<5>: [-10  16 -69  50  10  22  14  77  65 -76 -11  58  -3  14 -36   5  15   1
 -46  75 -23  86  45 -12  66  76  59  44  -9  94   0   2  38]
<65>: [ 89  14  64  -8 -11  20 -49 -30   9  37  51   1  36  62  39  43   3 -15
  44 -49  -4 -35  42  36 -38 -40  -1  22  10   2  47  54 -25]
<177>: [ 91  13  58 -13  32  48  70 -13 -23  63  -9 -31 -25   2  29 -19  49  88
  51  71  17   7 -57  75  15  -2  22  26  17 -29 -37 -18 -29]
<187>: [ 90  12  55  -6 -15  24 -53 -24  16  23  48   6  32  66  32  42   4 -16
  37 -48 -14 -27  46  36 -34 -34   7  27   5  15  44  54 -28]
<10>: [-16 -19  58 -13  32  48  70 -13 -23  63  -9 -31 -25   2  29 -19  49  88
  51  71  17 -14 -57  75  15  -2  22  -6  17 -29 -37 -18 -29]
<127>: [ 95  15  56  -4 -16  23 -57 -24  18  23  52   8  35  69  33  46   2 -21
  37 -53 -14 -28  51  34 -35 -34   6  28   5  16  48  57 -26]
<128>: [ 88  14  60  -7 -12  19 -50 -28  11  33  50  21  35  61  37  43   2 -17
  41 -50  -6 -34  43  33 -37 -38  -1  22   9   4  46  54 -24]
<157>: [-12  17 -70  50  10  18  14  77  63 -74 -11  58  -1  10 -35   5  13  -1
 -46  35 -20  84  44 -16  65  76  56  41  -7  90   1   2  42]
miss <127>: [-14 -16  15  23  52  51   5  95  18  28  34 -34  46 -24  57  16  35  69
 -26  33  37   2 -53 -28  48  56 -21   8 -57 -35   6  23] | [-4]
miss <128>: [ -7 -28 -38 -50  46  41  -1  54 -24 -12   4 -50  14  37  50   2  33  61
   9  43 -37  -6  88  11  60 -34 -17  43  19  21  35  33] | [22]
miss <5>: [-11   5 -12  38  86  50  14  66 -76  94  65  58   2  59  16  -3 -46  77
 -69  75  45 -23  14 -10   0 -36  -9  44  22  15  10   1] | [76]
len: [-10  16 -69  50  10  22  14  77  65 -76 -11  58  -3] | 13
len: [ 91  13  58 -13  32  48  70 -13 -23  63  -9 -31 -25   2  29 -19  49  88
  51  71  17   7 -57  75  15  -2  22  26  17 -29 -37 -18 -29] | 33
len: [ 95  15  56  -4 -16  23 -57 -24  18  23  52   8  35  69  33  46   2 -21
  37 -53 -14 -28  51  34 -35 -34   6  28   5  16  48  57 -26] | 33
len: [-12  17 -70  50  10  18  14  77  63 -74 -11  58  -1  10 -35   5  13  -1
 -46  35 -20  84  44 -16  65  76  56  41  -7  90   1   2  42] | 33

